Below are the code and all the weights of a small trained network. Each question names an input and a target symbol and asks about switching units off, where a switched-off unit gives its printed mean instead of its output.

import numpy as np


def w(rows, s, z=0):
    codes = np.array(rows[::2]) - 128.0
    scale = np.full(codes.shape[1], s)
    scale[-1] = z or s
    return codes * scale


def norm(h):
    return h / np.sqrt((h * h).mean(-1, keepdims=True) + 1e-5)


def softmax(a):
    e = np.exp(a - a.max(-1, keepdims=True))
    return e / e.sum(-1, keepdims=True)


def log_softmax(a):
    a = a - a.max(-1, keepdims=True)
    return a - np.log(np.exp(a).sum(-1, keepdims=True))


def net(x, mask):
    ids = ['αβεμξτψ'.index(c) for c in x.split()]
    T = len(ids)
    res = E[ids] + P[:T]
    u = 0
    for l in range(3):
        r = norm(res)
        for j in range(3):
            rows = slice(4 * j, 4 * j + 4)
            q, k, v = (r @ M[l][rows].T for M in (Q, K, V))
            z = softmax(np.where(np.tri(T) > 0, q @ k.T / 4**0.5, -1e9)) @ v
            o = O[l][rows]
            res = res + np.where(mask[u + j], z, o[:, -1]) @ o[:, :-1]
        u += 3
    return log_softmax(norm(res)[-1] @ U[:, :-1].T + U[:, -1])


Q, K, V, O = {}, {}, {}, {}
E = w([
[189,119,52,176,125,98],'α',
[144,169,159,149,139,119],'β',
[73,180,70,247,72,175],'ε',
[170,112,90,139,198,152],'μ',
[164,116,119,121,152,139],'ξ',
[169,133,160,146,117,133],'τ',
[189,110,152,169,161,146],'ψ',
],0.016)
P = w([
[145,120,130,75,101,232],'0',
[115,187,165,45,149,27],'1',
[210,191,145,91,117,150],'2',
[145,30,183,158,105,166],'3',
[103,173,160,143,183,38],'4',
[186,204,114,105,97,142],'5',
[226,37,182,143,2,122],'6',
[108,156,156,188,169,54],'7',
[150,193,85,116,93,152],'8',
],0.013)
Q[0] = w([
[126,88,91,254,91,205],'L0H0',
[191,69,170,101,121,112],'L0H0',
[52,114,108,157,123,83],'L0H0',
[81,115,112,191,164,139],'L0H0',
[41,53,182,170,180,35],'L0H1',
[56,129,42,57,103,135],'L0H1',
[95,23,86,88,134,51],'L0H1',
[199,228,78,159,209,171],'L0H1',
[146,111,134,60,188,51],'L0H2',
[129,157,22,72,117,129],'L0H2',
[195,151,147,112,101,123],'L0H2',
[170,9,99,124,25,121],'L0H2',
],0.0088)
K[0] = w([
[169,86,125,156,109,141],'L0H0',
[151,119,96,109,108,154],'L0H0',
[173,141,148,125,139,103],'L0H0',
[176,110,150,107,89,105],'L0H0',
[121,151,253,78,201,157],'L0H1',
[82,144,75,9,103,110],'L0H1',
[139,100,176,69,203,191],'L0H1',
[159,138,54,194,113,92],'L0H1',
[161,89,144,96,153,55],'L0H2',
[200,139,46,105,136,104],'L0H2',
[197,88,170,138,162,89],'L0H2',
[203,57,113,147,74,145],'L0H2',
],0.012)
V[0] = w([
[182,115,200,188,162,69],'L0H0',
[76,110,148,119,154,159],'L0H0',
[94,43,156,151,159,93],'L0H0',
[102,134,158,96,128,113],'L0H0',
[112,129,108,194,201,162],'L0H1',
[77,166,180,89,176,216],'L0H1',
[169,138,1,54,194,119],'L0H1',
[76,163,158,137,184,158],'L0H1',
[168,164,95,139,132,106],'L0H2',
[100,121,128,230,93,172],'L0H2',
[109,146,133,130,93,168],'L0H2',
[126,201,202,159,152,156],'L0H2',
],0.0094)
O[0] = w([
[98,120,168,142,161,108,252],'L0H0',
[163,142,92,51,112,147,42],'L0H0',
[151,59,165,135,135,150,18],'L0H0',
[130,87,164,98,118,161,55],'L0H0',
[156,182,152,158,224,163,181],'L0H1',
[2,32,112,174,177,139,56],'L0H1',
[228,77,53,151,94,117,124],'L0H1',
[60,70,154,118,165,59,59],'L0H1',
[164,187,152,116,235,120,216],'L0H2',
[74,92,152,92,72,157,62],'L0H2',
[95,100,163,84,41,109,67],'L0H2',
[155,147,19,107,146,145,242],'L0H2',
],0.0063,0.0039)
Q[1] = w([
[195,185,90,140,100,159],'L1H0',
[139,102,109,138,172,114],'L1H0',
[172,168,223,110,113,207],'L1H0',
[85,224,66,135,138,201],'L1H0',
[139,205,161,95,51,94],'L1H1',
[125,135,33,100,138,197],'L1H1',
[142,52,126,172,176,226],'L1H1',
[98,104,148,8,122,134],'L1H1',
[116,68,189,141,71,104],'L1H2',
[106,79,109,131,172,91],'L1H2',
[169,102,192,181,121,136],'L1H2',
[62,122,156,142,103,132],'L1H2',
],0.013)
K[1] = w([
[176,137,67,205,111,116],'L1H0',
[150,82,92,130,145,159],'L1H0',
[151,100,185,248,98,66],'L1H0',
[78,180,100,204,65,97],'L1H0',
[143,209,186,75,45,84],'L1H1',
[116,124,163,149,175,109],'L1H1',
[94,119,67,116,224,174],'L1H1',
[128,94,179,40,135,143],'L1H1',
[94,88,139,105,114,109],'L1H2',
[106,117,77,85,122,133],'L1H2',
[102,85,158,148,121,138],'L1H2',
[89,135,85,105,83,153],'L1H2',
],0.014)
V[1] = w([
[175,115,171,163,154,43],'L1H0',
[189,145,202,60,170,92],'L1H0',
[119,166,94,207,60,164],'L1H0',
[144,127,154,2,170,162],'L1H0',
[94,82,120,216,163,132],'L1H1',
[119,139,122,197,124,64],'L1H1',
[192,193,90,106,115,162],'L1H1',
[143,85,166,184,90,147],'L1H1',
[57,198,154,102,100,137],'L1H2',
[166,71,170,62,164,92],'L1H2',
[49,173,118,22,86,133],'L1H2',
[217,102,96,121,117,140],'L1H2',
],0.0084)
O[1] = w([
[173,126,43,167,78,170,128],'L1H0',
[135,183,91,171,119,190,119],'L1H0',
[118,144,176,96,129,91,187],'L1H0',
[45,139,170,176,92,200,97],'L1H0',
[71,116,224,114,152,131,117],'L1H1',
[110,137,141,36,168,142,133],'L1H1',
[86,169,120,119,159,77,240],'L1H1',
[130,109,117,135,171,133,116],'L1H1',
[253,115,121,180,120,134,66],'L1H2',
[94,134,179,65,71,169,127],'L1H2',
[132,29,126,125,180,114,2],'L1H2',
[77,101,200,98,142,90,186],'L1H2',
],0.0076,0.0068)
Q[2] = w([
[146,190,109,70,197,186],'L2H0',
[223,113,178,125,37,160],'L2H0',
[148,131,204,178,136,98],'L2H0',
[88,87,190,181,153,185],'L2H0',
[138,68,186,107,107,168],'L2H1',
[95,171,24,45,169,139],'L2H1',
[176,84,194,221,165,100],'L2H1',
[164,157,152,127,132,168],'L2H1',
[162,198,76,93,126,70],'L2H2',
[213,138,184,169,105,161],'L2H2',
[184,143,172,119,106,153],'L2H2',
[165,92,251,191,97,89],'L2H2',
],0.011)
K[2] = w([
[168,164,71,126,124,84],'L2H0',
[112,64,104,238,92,204],'L2H0',
[77,93,111,185,148,124],'L2H0',
[74,38,82,62,133,150],'L2H0',
[139,76,123,162,161,146],'L2H1',
[207,146,139,82,194,111],'L2H1',
[76,115,78,199,74,170],'L2H1',
[108,173,143,154,126,176],'L2H1',
[124,222,77,108,109,107],'L2H2',
[211,126,168,179,108,103],'L2H2',
[138,155,156,121,57,132],'L2H2',
[160,117,254,175,81,150],'L2H2',
],0.012)
V[2] = w([
[76,189,74,248,210,104],'L2H0',
[180,129,239,213,73,123],'L2H0',
[135,124,132,89,118,239],'L2H0',
[118,122,133,188,45,31],'L2H0',
[117,168,104,170,86,31],'L2H1',
[203,174,141,138,110,157],'L2H1',
[152,182,148,171,199,109],'L2H1',
[133,89,92,1,117,135],'L2H1',
[104,153,64,126,51,174],'L2H2',
[198,137,170,105,99,126],'L2H2',
[127,97,151,189,105,174],'L2H2',
[189,223,131,176,74,158],'L2H2',
],0.0096)
O[2] = w([
[136,54,254,178,146,85,238],'L2H0',
[185,178,173,101,193,169,151],'L2H0',
[175,136,166,99,63,201,60],'L2H0',
[70,194,119,100,189,91,120],'L2H0',
[131,136,209,95,138,190,180],'L2H1',
[193,153,176,84,92,80,161],'L2H1',
[140,80,72,71,85,130,250],'L2H1',
[113,129,153,186,96,128,46],'L2H1',
[119,86,136,194,165,157,93],'L2H2',
[72,81,77,140,173,94,171],'L2H2',
[165,184,79,117,141,102,77],'L2H2',
[25,77,121,137,136,126,253],'L2H2',
],0.0078,0.007)
U = w([
[189,201,74,125,109,124,69],'α',
[109,165,138,247,171,106,54],'β',
[71,85,148,30,120,92,220],'ε',
[178,41,93,169,138,122,104],'μ',
[107,31,115,105,53,144,254],'ξ',
[50,162,87,141,81,170,136],'τ',
[161,133,214,140,104,198,49],'ψ',
],0.011,0.0037)

Each question gives the input, a string of symbols that net reads in full, and the target symbol t.
The units are the heads (4 rows each of Q, K, V and O). Each row of codes is followed by its name. A weight is (code - 128) times the scale printed after its matrix; where a second scale follows, it is the last column's (O and U).
mask holds one flag per head, layer by layer. A switched-off head (its flag False) gives its mean, the last column of its rows in O, instead of its output. The means were averaged over made-up inputs and are rounded, as every weight is.
A unit's drop is (log p(t) with every unit on - log p(t) with that unit switched off) / (log p(t) with every unit on - log p(t) with every unit switched off).
The circuit of an input: a set's keep is (log p(t) with only the set's units on - log p(t) with every unit switched off) / (log p(t) with every unit on - log p(t) with every unit switched off). Starting from all 9 units, units are removed one at a time, each time the one whose removal leaves the highest keep (on an exact tie, the one counted first), for as long as the keep stays at least 0.8.
units of the circuit, in order: the units of the circuit, biggest drop first
unit that matters most: the unit with the biggest drop
which heads matter: for each layer, one digit per head in row order, 1 if its drop is at least 0.15 and else 0, layers parted by /
input ξ β ξ, target ξ: units of the circuit, in order : L0H1, L2H0, L1H0
input μ ψ ψ ψ ψ ψ ξ, target ψ: units of the circuit, in order : L2H0
input μ ψ α ψ ψ ξ ψ, target ψ: units of the circuit, in order : L2H0, L1H0, L1H2
input β ε ε, target ε: units of the circuit, in order : L1H0, L0H2
input ψ τ τ ψ ψ τ τ, target ψ: units of the circuit, in order : L2H0, L1H0, L0H1
input τ τ ξ μ ψ β β, target ξ: units of the circuit, in order : L2H2, L2H0, L1H2, L0H1
input μ ε τ ψ μ ψ μ, target ψ: units of the circuit, in order : L1H2, L0H1, L1H0, L1H1
input μ ε τ ψ τ τ ε, target ψ: units of the circuit, in order : L2H0, L2H1
input μ μ β ψ ε ε β, target ψ: units of the circuit, in order : L2H0, L1H0
input ψ μ ψ τ τ τ α, target α: which heads matter : 011 / 100 / 100
input α α τ ψ ψ μ μ, target ψ: units of the circuit, in order : L2H0, L0H2
input ε μ ψ, target ε: units of the circuit, in order : L0H0, L1H0
input β μ ψ ψ τ μ, target μ: units of the circuit, in order : L0H1, L2H0
input ψ ψ ψ α, target ψ: which heads matter : 010 / 000 / 101
input ξ ψ ε μ, target τ: unit that matters most : L2H0
input ε μ β ψ ψ β, target ε: units of the circuit, in order : L0H1, L1H0
input α β ψ τ τ ψ τ, target α: which heads matter : 011 / 101 / 100
input ψ ψ β, target β: units of the circuit, in order : L1H0, L2H0, L0H1
input ψ μ ξ μ μ α μ, target ξ: which heads matter : 010 / 001 / 101
input α ψ ε ε β β, target ε: units of the circuit, in order : L1H0
input ε ψ τ ε ψ ψ ψ τ τ, target ε: which heads matter : 000 / 000 / 000
input ψ τ τ, target τ: which heads matter : 011 / 110 / 001
input μ α ψ ψ, target ξ: which heads matter : 010 / 000 / 100
input τ β β, target β: which heads matter : 011 / 101 / 101
input ξ ε τ ψ ψ ε, target ε: which heads matter : 000 / 100 / 000
input β ψ ψ α α ξ μ, target ε: which heads matter : 001 / 001 / 101
input ψ μ ξ ε, target ψ: unit that matters most : L0H2
input ψ α ε ξ, target ψ: which heads matter : 011 / 010 / 101
input τ β ξ, target ξ: which heads matter : 010 / 100 / 101
